Small tables with named rows and columns. After each table, cells are looked up by row and column.

bepopa:
cols = midig, tuti, gon, zezakov, zudopu, zeza, tofekos, mogise, sekamol, fen
bip: [98, 108, 76, 131, 143, 123, 153, 88, 115, 152]
sos: [93, 97, 97, 136, 145, 131, 121, 92, 164, 182]
kef: [139, 126, 152, 157, 141, 155, 110, 127, 176, 152]
zuletuz: [173, 176, 165, 183, 186, 108, 110, 175, 153, 111]
potab: [136, 145, 132, 138, 167, 150, 160, 120, 102, 149]
ridef: [109, 111, 76, 136, 137, 135, 114, 77, 174, 183]
zor: [152, 165, 149, 147, 134, 131, 161, 114, 157, 161]
lag: [136, 140, 125, 124, 142, 118, 125, 110, 114, 130]
saviv: [163, 168, 118, 209, 135, 124, 145, 172, 157, 135]
fuguru: [133, 124, 113, 147, 130, 105, 110, 67, 136, 149]
limet: [115, 118, 104, 123, 145, 143, 119, 111, 153, 166]
funak: [157, 154, 106, 167, 136, 120, 158, 161, 168, 146]
tesusid: [114, 117, 91, 178, 151, 125, 138, 121, 121, 144]
bot: [101, 94, 49, 136, 137, 128, 123, 91, 143, 187]

lag, zeza => 118
limet, mogise => 111
bip, gon => 76
fuguru, zeza => 105
bot, midig => 101
zuletuz, gon => 165
tesusid, tuti => 117
Row with the largest tofekos: zor

Table res
,galavan,sez,gid,pulu,guz,noladef,bef,gedu,bezet,birubep
zar,1.006,-1.702,-3.096,-1.563,-2.239,2.757,0.208,2.003,4.262,-0.631
rulima,3.833,-2.066,-0.477,-0.822,-0.984,2.585,3.949,-4.437,-2.509,-2.851
ziriraf,2.257,-0.629,-0.644,-1.355,1.007,0.678,0.304,0.465,0.058,3.112
zoz,0.147,1.049,1.726,2.049,0.965,-1.095,1.710,2.479,1.386,1.851
setog,0.722,2.426,1.339,0.970,2.100,-0.968,0.800,0.537,-0.814,3.279
rez,-1.690,5.733,4.686,0.995,5.773,-3.528,-1.464,2.637,2.919,0.881
roka,1.085,-0.412,0.793,-0.819,0.693,2.880,2.851,-1.264,-2.521,0.042
gikato,4.352,-3.353,-4.712,-2.951,-1.243,-0.938,3.419,2.665,-4.124,-1.480
vokisu,3.543,-1.173,-3.217,-0.356,-0.668,-1.348,-6.829,2.028,4.237,1.178
sug,-2.436,4.334,6.923,2.905,7.249,-1.162,5.539,4.131,1.092,1.235
tum,4.277,-3.420,-2.631,-0.453,-5.647,2.309,0.924,-1.480,2.104,-0.061
popif,5.839,-4.247,0.103,1.017,-3.230,3.003,-1.910,-4.242,3.336,-0.886
bis,-2.024,3.666,3.688,1.827,4.286,1.848,1.205,1.148,1.536,1.426

bis, gedu: 1.148
sug, gedu: 4.131
bis, guz: 4.286
popif, galavan: 5.839
rulima, galavan: 3.833
ziriraf, gedu: 0.465
rez, sez: 5.733
setog, bezet: -0.814
tum, bezet: 2.104
zar, gid: -3.096
bis, bef: 1.205
sug, gid: 6.923
tum, gid: -2.631
rulima, guz: -0.984
popif, birubep: -0.886
setog, noladef: -0.968
gikato, gid: -4.712
setog, gid: 1.339
Which row has the largest bezet? zar

